Below are the code and all the weights of a small trained network. Each question names an input and a target symbol and asks about switching units off, where a switched-off unit gives its printed mean instead of its output.

import numpy as np


def w(rows, s, z=0):
    codes = np.array(rows[::2]) - 128.0
    scale = np.full(codes.shape[1], s)
    scale[-1] = z or s
    return codes * scale


def norm(h):
    return h / np.sqrt((h * h).mean(-1, keepdims=True) + 1e-5)


def f(y):
    return np.maximum(y, 0)


def softmax(a):
    e = np.exp(a - a.max(-1, keepdims=True))
    return e / e.sum(-1, keepdims=True)


def log_softmax(a):
    a = a - a.max(-1, keepdims=True)
    return a - np.log(np.exp(a).sum(-1, keepdims=True))


def net(x, mask):
    ids = ['Θαβεημξσω'.index(c) for c in x.split()]
    T = len(ids)
    res = E[ids] + P[:T]
    u = 0
    for l in range(2):
        r = norm(res)
        for j in range(2):
            rows = slice(2 * j, 2 * j + 2)
            q, k, v = (r @ M[l][rows].T for M in (Q, K, V))
            z = softmax(np.where(np.tri(T) > 0, q @ k.T / 2**0.5, -1e9)) @ v
            o = O[l][rows]
            res = res + np.where(mask[u + j], z, o[:, -1]) @ o[:, :-1]
        u += 2
        y = f(norm(res) @ A[l][:, :-1].T + A[l][:, -1])
        res = res + np.where(mask[u : u + 4], y, B[l][:, -1]) @ B[l][:, :-1]
        u += 4
    return log_softmax(norm(res)[-1] @ U[:, :-1].T + U[:, -1])


Q, K, V, O, A, B = {}, {}, {}, {}, {}, {}
E = w([
[183,134,76,17,64,69,62,100],'Θ',
[160,79,70,30,33,75,42,133],'α',
[77,179,41,121,128,106,174,42],'β',
[84,172,58,134,127,103,160,66],'ε',
[175,170,67,97,120,186,131,222],'η',
[142,111,117,103,175,207,167,113],'μ',
[194,146,81,168,153,135,145,102],'ξ',
[187,137,123,218,97,94,197,149],'σ',
[70,253,92,141,92,97,130,134],'ω',
],0.018)
P = w([
[114,234,254,120,213,243,136,132],'0',
[73,114,29,137,173,108,188,93],'1',
[99,112,26,108,166,108,167,84],'2',
[108,101,30,101,150,116,152,87],'3',
[115,102,38,95,143,128,143,83],'4',
[121,95,41,96,125,143,130,82],'5',
[126,92,48,93,121,152,124,78],'6',
[130,92,59,95,110,171,112,75],'7',
[138,96,73,88,95,198,112,63],'8',
[137,92,90,80,75,240,114,41],'9',
],0.0073)
Q[0] = w([
[228,101,160,126,161,88,112,54],'0.h1',
[100,183,44,144,190,232,113,220],'0.h1',
[84,135,144,227,86,75,116,94],'0.h2',
[122,191,112,2,40,46,48,160],'0.h2',
],0.0098)
K[0] = w([
[176,134,102,191,194,148,51,116],'0.h1',
[85,158,43,56,159,191,83,137],'0.h1',
[101,161,113,236,127,30,100,53],'0.h2',
[43,201,213,2,100,117,75,172],'0.h2',
],0.0085)
V[0] = w([
[154,134,173,92,150,166,142,123],'0.h1',
[49,155,109,51,97,179,79,87],'0.h1',
[1,93,121,108,148,99,106,47],'0.h2',
[81,29,98,156,145,103,112,63],'0.h2',
],0.0088)
O[0] = w([
[194,199,169,224,136,138,66,163,94],'0.h1',
[55,226,138,151,112,101,241,61,160],'0.h1',
[203,229,74,24,158,131,150,14,2],'0.h2',
[126,255,63,13,125,150,176,143,43],'0.h2',
],0.0058,0.0038)
A[0] = w([
[87,8,131,89,217,137,90,52,73],'0.n1',
[94,143,85,222,122,110,235,142,24],'0.n2',
[145,186,212,147,215,181,116,184,2],'0.n3',
[66,176,98,232,145,131,232,184,219],'0.n4',
],0.012,0.0043)
B[0] = w([
[47,208,68,232,144,73,212,149,148],'0.n1',
[20,193,71,174,218,106,210,64,201],'0.n2',
[191,196,100,58,104,181,156,134,137],'0.n3',
[26,172,76,115,156,130,214,9,249],'0.n4',
],0.013,0.014)
Q[1] = w([
[125,151,59,154,138,155,170,119],'1.h1',
[146,97,156,143,206,247,180,145],'1.h1',
[116,53,146,155,194,186,195,70],'1.h2',
[103,113,175,163,210,139,98,130],'1.h2',
],0.013)
K[1] = w([
[88,130,134,137,122,135,227,71],'1.h1',
[40,61,4,149,133,93,76,89],'1.h1',
[92,72,91,145,151,155,166,68],'1.h2',
[166,112,60,136,105,90,83,118],'1.h2',
],0.014)
V[1] = w([
[26,84,97,110,167,197,120,104],'1.h1',
[117,113,73,246,74,38,141,123],'1.h1',
[16,62,139,18,127,181,146,47],'1.h2',
[122,145,148,96,76,89,101,163],'1.h2',
],0.012)
O[1] = w([
[165,98,156,123,114,125,81,99,248],'1.h1',
[144,156,88,107,74,168,60,102,176],'1.h1',
[255,105,152,146,143,99,85,159,251],'1.h2',
[106,133,50,134,102,104,199,102,43],'1.h2',
],0.014,0.015)
A[1] = w([
[163,28,97,86,182,209,68,184,2],'1.n1',
[54,252,107,239,224,244,192,104,164],'1.n2',
[122,178,109,203,102,206,129,69,178],'1.n3',
[201,111,150,115,85,87,50,153,7],'1.n4',
],0.012,0.0092)
B[1] = w([
[107,209,181,22,95,117,186,68,135],'1.n1',
[66,162,47,135,56,104,252,154,251],'1.n2',
[145,101,87,78,149,52,183,171,227],'1.n3',
[57,200,142,153,156,189,207,107,144],'1.n4',
],0.014,0.02)
U = w([
[25,168,106,155,146,154,204,157,179],'Θ',
[254,49,40,79,136,41,139,145,1],'α',
[182,133,154,90,147,145,116,74,106],'β',
[161,170,174,112,45,185,115,133,158],'ε',
[76,49,189,178,105,119,104,130,202],'η',
[123,121,212,105,191,47,144,219,101],'μ',
[40,107,210,45,144,65,103,152,122],'ξ',
[97,103,62,100,99,172,36,162,162],'σ',
[126,198,141,223,88,126,85,145,121],'ω',
],0.0094,0.0081)

Each question gives the input, a string of symbols that net reads in full, and the target symbol t.
The units are the heads (2 rows each of Q, K, V and O) and the neurons (one row each of A and B). Each row of codes is followed by its name. A weight is (code - 128) times the scale printed after its matrix; where a second scale follows, it is the last column's (O, A, B and U).
mask holds one flag per unit, layer by layer, with each layer's heads first. A switched-off unit (its flag False) gives its mean, the last column of its rows in O or B, instead of its output. The means were averaged over made-up inputs and are rounded, as every weight is.
A unit's drop is (log p(t) with every unit on - log p(t) with that unit switched off) / (log p(t) with every unit on - log p(t) with every unit switched off).
The circuit of an input: a set's keep is (log p(t) with only the set's units on - log p(t) with every unit switched off) / (log p(t) with every unit on - log p(t) with every unit switched off). Starting from all 12 units, units are removed one at a time, each time the one whose removal leaves the highest keep (on an exact tie, the one counted first), for as long as the keep stays at least 0.8.
circuit, biggest first: the units of the circuit, biggest drop first
most important unit: the unit with the biggest drop
k most important neurons: the k neurons with the biggest drops, biggest first
top k neurons in layer l: the k neurons of layer l with the biggest drops, biggest first
which heads matter: for each layer, one digit per head in row order, 1 if its drop is at least 0.15 and else 0, layers parted by /
input ξ ξ β Θ μ ξ σ μ, target α: circuit, biggest first	0.n2; 0.n4
input σ η σ β ε σ ε, target α: which heads matter	01 / 10
input ξ α α μ η α μ η, target α: which heads matter	11 / 11
input ε ω ξ η η Θ, target ε: circuit, biggest first	1.n3; 0.n2; 0.n4; 1.n4
input η Θ Θ, target η: circuit, biggest first	0.h2; 1.n2; 1.n3
input μ β η σ η Θ ξ Θ, target μ: 2 most important neurons	1.n2; 0.n3
input ξ α Θ ω σ ω η η, target α: circuit, biggest first	1.h1; 1.n2; 0.h2
input ω μ α μ μ, target β: which heads matter	11 / 01
input Θ ξ η σ η ξ, target α: which heads matter	10 / 11
input ε β σ σ σ β, target α: which heads matter	01 / 00
input ω σ μ ξ σ ξ ε β μ α, target ω: 4 most important neurons	0.n1; 1.n3; 1.n4; 1.n2
input σ μ σ, target α: which heads matter	10 / 10
input μ ε η Θ, target μ: 3 most important neurons	0.n3; 1.n2; 0.n4
input σ σ α η σ α, target σ: which heads matter	11 / 01
input σ ξ β ξ μ σ σ ω μ, target α: circuit, biggest first	0.n4
input μ μ ε η μ η ε η, target β: which heads matter	10 / 11
input α μ ε η σ ε, target α: circuit, biggest first	0.h2; 1.h2; 0.n4; 1.n2
input η ε μ β σ ε ξ Θ, target η: 2 most important neurons	0.n1; 1.n2
input Θ ω μ σ η σ α η η, target β: top 2 neurons in layer 0	0.n1; 0.n2
input ε ε β σ α, target ε: 4 most important neurons	1.n3; 0.n4; 1.n4; 0.n2
input ω ξ η ε Θ σ ξ Θ Θ, target ω: most important unit	0.n1
input Θ ξ η β Θ ε β, target α: 2 most important neurons	0.n4; 0.n1
input σ η η η ξ ε Θ, target σ: 4 most important neurons	1.n2; 0.n2; 0.n4; 0.n1
input η ε β α μ ω ξ σ ξ, target α: 4 most important neurons	0.n1; 1.n2; 0.n4; 1.n4
input σ σ σ ε μ ξ β σ σ σ, target ε: which heads matter	10 / 00
input ξ ω μ σ α α Θ η α Θ, target ξ: which heads matter	11 / 11
input σ ε σ σ α ε Θ Θ, target σ: circuit, biggest first	0.h1; 1.h2; 0.n4; 1.n3
